(in the rows, 128 means zero)
Each row is followed by its class number.
[147 126 124 129 128 135 114 146 148 130 134 142 127 129 109 103 144 126
 129 132 108 109 117 144 110 132 119 126 148 130 133 117 138 115 116 118
 143 125 105 108 126 127 134 121]  1
[141 125 141 123 136 133 104 109 134 103 132 132 131 129 111 107 148 119
 135 116 129 129 106 116 117 129 112 137 155 137 138 131 117 150 124 137
 112 118 119 131 143 111 101  97]  2
[122 132 132 113 144 133 119 140 139 116 141 135 127 138 117 121 117 117
 155 135 113 126 143 145 117 134 115 130 129 141 134 127 135 137 132 120
 128 117 116 133 115 105 115 138]  2
[132 132 123 125 130 135 120 137 134 110 140 131 137 131 121 133 120 132
 135 117 126 124 123 138 120 138 120 125 136 126 140 126 145 121 140 129
 124 130 118 139 126 131 123 124]  0
[141  94 109 130 137 148 114 120 110 144 142 139 145 134 130 122 139 105
 137 125 105 146 138 177  94 137 123 142  95 136 143 128 116 153 129 128
 152 132 111 100 115 140  90 148]  8
[131 125 140 159 168 131 111 126 134 130 140 124 155 128 145 152 103  62
 120 119 149 100  92 104 145 120 114 126 134 148 120 156  79 110 117 126
 113 148 112 124 132 148 133 148]  4
[136 112 119 127 128 128 116 116 139 122 122 125 123 128 120 119 140 124
 120 130 121 122 125 144 123 131 113 123 127 132 139 120 116 144 124 119
 122 136 141 111 113 127 108 139]  8
[ 80 126 159 123 165 122 131 138 191 125 107 108 123 125  96 143 112 164
 129 122 124 111 114 125 184 107 120  91 152 114 124 141 116 139 168 112
  69 151 173 156  71  97 110 116]  8
[139 111 104 113 116 135 115 122 125 109 127 124 130 128 123 125 141 127
 127 111 117 130 123 161 124 146 113 137 130 133 139 122 127 122 126 127
 129 126 118 128 120 126 107 123]  0
[161 117 138 139 114 138 137 141 147 128 102 151 132 126 133 108 108 135
 125 115 127 105 140 155 119 157 145 135 114 138 134 122 145  90 110 119
 140 120 119 100 122 135 133 150]  5
[131 135 127 145 135 116 132 121 131 144 140 121 137 128 124 124 129 123
 128 124 126 125 118 130 137 126 141 113 142 134 119 136 139 123 120 131
 122 137 121 116 127 139 120 147]  5
[ 88 127 140 145 120 117 144 163 222 150  91 148 159  87 190 131   4 100
 154 113 115 125  27 184 104  94  82 137 196 153 165  86 170 163 151 130
 120 181 158  58 121  82  93 131]  4
[123 107 117 117 117 129 119 144 143 120 134 125 124 144 115 117 135 123
 139 130 123 123 130 151 123 143 110 134 135 138 140 133 116 128 122 130
 122 116 139 123 110 129 107 129]  4
[105 130 136 126 128 185 102 135 125 147 173 129 155 117  87 111  99 111
 140 123 110 125 125 123  86 132 122 127 107 139 123 152 134 144 130 138
 134 135 105 116 118 146 140 127]  3
[147 110 109 132 103 138 115 127 130 126 135 134 142 134 112 137 120 124
 118 128 109 133 134 161 118 122 101 140 127 131 118 120 137 126 116 128
 139 137 118 118 132 133 119 126]  6
[134 126 124 133 125 132 128 133 120 136 124 118 126 141 122 132 130 149
 135 130 116 129 136 138 124 129 135 107 124 136 124 128 155 123 123 130
 120 122 124 127 120 124 123 133]  5
[169 124 129 135 149 128 131 119 149 168 164 117 153 144 118 121 120  72
 115 121 154 123 127 141 136  93 124  94 170 126 128 119 100 127 147 138
 149 160 119  87 123 140 138 166]  7
[137 123 128 128 146 142 116 144 129 128 122 136 122 128 123 121 137 121
 131 128 126 117 127 132 127 137 133 114 125 140 134 127 123 117 126 119
 121 127 109 123 116 125 132 126]  1
[110 117 123 137 135 127 128 130 125 137 141 120 138 133 135 126 120 103
 133 130 133 133 110 136 122 135 134 127 138 140 127 151 123 122 122 145
 123 125 126 125 131 139 123 150]  4
[148 106  98 127 132 147 111 138 131 133 122 132 126 134 107 113 142 118
 128 118 119 132 123 153 129 132 117 137 114 140 137 113 107 125 111 121
 122 126 114 107 116 117 109 125]  1
[135 119 100 113 112 144 121 112 117 108 131 125 117 136 110 123 122 136
 137 129 108 134 137 144 119 139 119 147 113 131 133 122 119 135 124 126
 140 128 126 114 134 135 111 131]  3
[114 138 135 116 149 131 126 128 135 108 125 133 127 137 118 109 142 101
 164 125 105 141 130 130 120 152 137 126 130 135 126 140 150 144 137 127
 118 125 104 139 116 114  97 116]  2
[136 132 123 123 127 142 137 134 142 122 139 120 138 150  96 118  93 134
 137 127 132 130 128 112 132 121 126 138 122 132 129 129 137 122 120 117
 127 154 147 117 130 123 128 138]  3
[140 117 127 127 140 135 127 151 142 121 126 144 131 123 120 119 139 121
 137 124 123 119 120 123 132 127 130 117 140 138 137 132 123 117 123 122
 125 134 106 120 117 124 129 130]  1
[122 140 138 134 133 121 127 115 133 136 147 127 121 111 139 117 146 111
 142 130 145 123 134 120 122 137 119 125 135 134 125 141 135 132 145 139
 123 135 123 124 126 139 120 135]  7
[123 126 107 124 130 154 127 129 118 111 142 126 128 143 118 118 115 140
 147 132 111 140 140 134 122 135 126 143 107 134 134 132 132 136 127 126
 140 127 125 123 136 133 110 124]  3
[132 125 124 132 137 131 129 122 145 123 143 120 137 141 128 127 123  94
 133 125 124 122 120 136 136 123 119 125 141 143 125 140 137 125 126 124
 122 127 123 113 127 123 118 143]  6
[141 121 125 123 136 142 118 140 131 110 141 130 129 138 123 110 149 126
 140 129 136 124 127 123 125 120 101 129 142 139 133 126 128 125 133 124
 128 137 116 117 125 117 120 124]  7
[100 143 146 129 132 101 133 112 146 148 141 123 109 117 137 124 108 108
 111 125 137  97  87 125 147 140 124 133 171 137 134 150 104 121 138 147
 110 115 129 137 122 128 128 137]  4
[137 121 103 109 114 141 119 123 126 106 135 123 122 141 104 114 121 134
 138 131 113 129 138 141 128 138 112 155 117 136 131 125 123 131 120 120
 136 128 131 114 128 128 107 127]  3
[132 134 130 134 142 112 124 121 137 129 138 125 129 131 130 118 132 102
 144 136 127 130 123 134 136 125 130 114 139 138 119 139 136 132 128 132
 122 127 108 124 129 123 111 155]  2
[137 132 130 118 120 139 135 128 133 108 137 123 126 136 116 118 127 142
 144 132 122 124 136 122 121 125 117 127 120 142 128 132 132 129 125 119
 128 129 131 125 127 130 120 118]  3
[129 114 126 132 125 134 121 140 150 104 129 136 125 126 124 133 127 132
 135 124 107 109 133 134 135 129  98 141 130 137 127 130 141 119 134 118
 117 129 119 123 120 129 115 121]  6
[115 110 107 138 134 128 130 127 134 136 157 116 144 150 131 129 126  84
 145 127 111 119 116 140 130 130 120 140 127 151 126 142 135 122 122 125
 122 122 134 104 122 131 104 164]  6
[141 115 128 130 135 144 132 131 136 115 136 125 124 145 137 129 131 118
 132 124 117 122 138 139 127 132 115 126 116 146 133 131 129 122 127 116
 128 123 117 121 126 116 112 117]  6
[129 129 126 112 136 145 129 138 140 112 130 136 115 153 129 134  98 133
 150 127 122 111 146 135 113 144 126 148 124 119 141 112 154 126 141 117
 137 113 128 129 128 107 121 143]  9
[140 110 120 110 136 126 111 128 135 124 137 122 128 157 106 111 133 115
 142 135 117 124 140 159 131 131 114 136 129 142 126 120 123 132 117 116
 126 113 129 121 113  99  96 144]  2
[130 120 114 130 131 130 112 120 130 132 137 123 132 131 109 123 127 127
 119 133 122 132 127 149 115 131 123 130 124 128 126 121 132 134 128 128
 130 145 134 122 124 134 114 148]  8
[137 128 133 131 134 128 126 138 135 122 131 125 130 137 112 129 124 145
 136 126 118 120 136 123 130 123 131 112 129 134 128 127 137 124 124 122
 113 127 125 119 123 120 124 131]  5
[133 124 130 132 140 133 124 130 126 122 126 133 135 143 118 124 124 128
 146 132 110 133 136 139 121 125 123 122 124 137 127 124 144 132 115 121
 129 121 117 130 127 107 120 138]  2
[127 114 145 144 123 129 134 138 143 140 122 127 135 134 116 119 109 127
 106 111 150 115 101 102 150 152 132 127 136 142 130 143 109  99 109 136
 106 145 146 141 124 126 123 115]  4
[136 118  97 121 115 135 110 129 122 122 145 119 132 134 118 125 132 125
 121 113 120 131 121 155 123 142 107 137 122 137 137 109 123 127 125 125
 127 134 124 129 119 125 104 117]  0
[126 111 105 115 129 145 133 111 133 126 128 122 120 133 138 129 138 116
 137 117 122 135 130 155 126 146 114 137 137 126 138 113 117 148 127 119
 142 131 129 122 116 124  91 126]  9
[141 125 125 127 121 129 130 134 133 117 132 125 137 134 123 132 126 136
 134 117 123 131 121 137 120 133 124 120 124 130 136 129 144 113 129 127
 119 129 117 131 132 120 119 122]  0
[138 118 107 127 134 133 116 126 122 130 139 117 121 147 114 113 135 134
 118 120 123 121 138 141 143 127 125 133 132 134 131 117 117 137 122 128
 121 121 129 123 117 124 110 130]  5
[128 108 127 125 124 152 120 142 133 116 139 130 133 150 109 123 128 133
 135 126 118 130 128 144 115 131 116 127 118 141 130 132 140 125 127 120
 118 126 122 120 121 114 111 120]  6
[141 135 108 134 132 129 117 117 130 132 150 102 141 129 129 129 130 105
 128 120 133 143 121 134 121 129 132 112 133 129 129 136 144 122 131 140
 128 134 116 123 144 139 127 137]  0
[138 154 142 145  93  75 163 125 135 106 124 120 143 141 103  96 175 148
 131 139 137 123 127  66 145  90 149  77 137 133  79 109 160 114  98 121
  80 127 159 139 132 104 138 120]  7
[138 130 124 132 141 132 120 128 138 132 168 129 140 140 105 109 134 119
 128 121 135 126 141 137 122 123 112 135 135 132 130 111 112 129 130 125
 139 141 127 111 133 121 118 130]  7
[146 119 120 149 124 137 120 139 131 141 103 143 139 124 122 116 151 107
 134 124 121 119 125 143 127 128 124 123 116 134 117 129 138 128 115 130
 112 125 108 124 108 147 122 127]  1
[136 112 117 108 129 139 110 128 137 108 126 125 126 143 120 111 138 103
 143 130 119 128 137 156 115 145 104 142 132 144 137 127 116 136 112 121
 134 122 123 123 121 114 108 134]  2
[136 123 109 123 140 128 117 129 121 114 140 124 130 139 108 124 131 143
 141 122 115 124 134 135 130 136 123 143 131 148 127 107 133 123 125 120
 118 117 136 122 122 120  92 121]  5
[150 110 110 127 125 126 115 130 136 129 135 119 117 156  94 114 147 141
 126 133 110 127 137 138 121 134 115 134 103 127 139 124 140 129 116 116
 124 132 130 105 120 119 111 148]  8
[131 132 120 121 121 116 128 121 138 120 137 119 139 117 145 131 125 105
 130 121 127 128 111 136 132 134 129 121 148 129 135 148 133 120 133 141
 128 125 114 130 133 132 123 139]  0
[141 117 106 130 120 150 115 122 125 124 128 125 127 153  96 124 126 121
 108 119 115 125 136 152 138 141 102 132 115 139 135 118 125 127 100 108
 126 124 132 114 114 119 132 132]  6
[125 135 136 139 141 128 129 127 139 142 158 127 145 126 134 118 131 106
 135 124 135 126 123 128 126 123 121 128 146 134 128 141 121 123 139 139
 136 139 120 116 133 135 128 137]  7
[115 115 127 131 126 141 116 145 137 130 134 137 134 138 123 122 110 120
 133 122 128 120 122 152 119 144 133 130 123 133 134 131 125 123 126 131
 129 117 137 129 109 127 125 132]  4
[117 105  98 127 120 142 122 123 107 146 125 119 121 130 125 123 137 128
 119 137 110 147 143 166 119 143 124 121  92 139 128 129 122 140 125 137
 125 128 118 125 107 135 104 152]  8
[112 123 135 123 126 126 124 139 125 113 121 134 123 126 135 124 143 133
 133 145 122 121 108 133 108 131 120 121 135 134 131 152 135 127 139 132
 114 138 111 131 121 143 128 151]  8
[138 119 134 130 142 139 121 155 130 122 126 139 132 122 118 119 147 141
 134 128 123 124 121 121 123 124 128 115 134 143 129 127 127 116 126 120
 116 136 108 125 125 126 129 111]  1
[134 124 139 129 138 119 121 122 135 127 132 130 125 140 117 128 136 130
 145 137 115 119 133 138 130 122 115 114 137 132 127 135 139 137 124 123
 122 118 118 133 120 112 115 144]  2
[134 120 105 132 125 140 117 137 109 129 131 128 132 128 117 116 137 140
 132 127 116 143 139 144 122 134 127 136 113 138 121 120 134 130 116 125
 127 127 121 121 120 137 109 122]  5
[133 139 126 136 147 122 124 115 141 133 150 124 135 134 133 133 124  93
 146 131 139 121 131 130 138 128 123 125 139 129 127 141 126 122 141 136
 133 128 121 115 131 126 117 156]  7
[125 112 101 125 139 150 123 116 114 127 138 113 123 143 109 123 137 137
 132 127 120 147 137 142 101 145 123 141  99 143 142 119 127 130 122 128
 126 128 143 124 131 124 104 134]  8
[101 132 125 130 138 133 128 139 149 146 151 123 139 130 106 123  91 110
 135 120 127 129 119 142 123 144 131 136 144 134 134 143 134 118 133 147
 122 129 132 128 122 135 132 149]  4
[134 125 138 106 118 151 133 121 120 126 129  95 138 155 117 124 125 137
 134 139 139 144 129 142  90 118 121 119 102 156 128 128  99 123 106 104
 123 131 171 112 130 116 136 105]  3
[112 134 115 121 140 137 131 108 122 135 134 118 126 135 129 137 131 105
 141 128 131 135 117 144 125 141 123 130 145 121 123 136 140 139 130 126
 132 133 119 131 122 137 115 155]  9
[131 126 126 125 130 130 114 128 126 113 131 130 131 138 118 123 135 121
 148 131 122 132 126 131 116 131 123 115 132 142 133 124 139 139 118 122
 123 121 132 128 123 113 119 138]  2
[142 122 103 117 120 131 112 124 125 114 137 126 138 136 106 124 137 119
 129 113 123 133 120 152 124 148 107 141 131 131 139 116 128 127 122 120
 126 133 126 126 118 129 102 121]  0
[156 105 162 140 128 148 132 134 125 151 131 114 153 145 130 110 135 150
 125 129 149 138 120 117 118  93 133 110 139 139 110 152 155 110 136 162
 112 126 110 123 156 107 127 116]  7
[121 120 129 119 135 144 140 123 131 129 137 133 125 135 134 136 132 131
 145 116 128 128 122 139 121 134 118 133 142 122 138 128 141 143 135 121
 137 139 123 137 114 123 110 134]  9
[135 120 128 135 141 142 126 143 128 132 124 136 135 132 104 127 141 139
 130 125 118 130 125 122 127 127 137 108 130 133 133 127 122 118 120 124
 117 130 117 126 124 126 135 118]  1
[137 113 102 120 127 139 117 130 122 117 143 123 134 135 115 124 131 134
 128 114 116 132 135 152 120 140 115 143 121 130 139 115 129 123 130 126
 130 127 123 128 127 130 110 123]  0
[136 117 117 127 128 140 121 126 123 139 150 128 125 139 110 111 144 139
 128 124 121 134 145 145 121 134 111 135 122 133 136 118 122 126 127 128
 139 130 121 109 128 120 117 127]  7
[135 116 103 125 131 139 120 123 112 128 132 117 127 132 108 117 138 137
 125 118 111 135 148 143 126 138 129 134 120 141 124 116 127 128 117 129
 122 124 123 118 124 135 114 130]  5
[139 132 140 134 135 131 126 130 143 126 142 130 133 137 122 121 135 126
 137 127 133 119 135 120 125 128 112 119 137 131 135 128 132 124 131 124
 131 136 129 116 130 119 128 126]  7
[135 124 136 123 126 133 137 119 141 133 130 131 125 138 129 135 132 127
 141 117 129 119 116 139 122 135 118 123 141 123 132 126 139 134 131 120
 130 132 121 127 116 120 108 133]  9
[134 110 101 130 134 162 102 119 102 127 131 129 134 125 105  99 135 135
 124 108 120 160 135 171 109 170 143 144  96 144 129 110 131 133 105 118
 138 137 118 102 129 128  89 113]  5
[107 132 170 131 119 126 129 138 144 121 115 140 103 136 144 141  92 159
 107 130 166  97 106 123 144 153 147 110 131 123 134 140  98 100 132 125
 117 125 165 175 111 101 139 102]  4
[136 123 130 132 138 135 140 141 147 121 149 129 131 151 136 119 126 133
 146 128 130 120 156 124 132 130 123 116 129 138 148 122 130 121 134 130
 137 120 137 118 132 105 120 136]  7
[101 146 114 112 124 132 107 150 144 109 131 139 117 131 103 117 110 134
 147 138 115 116 139 150 133 145 117 132 137 134 130 125 145 126 136 127
 118  97 130 148  95 119 138 151]  2
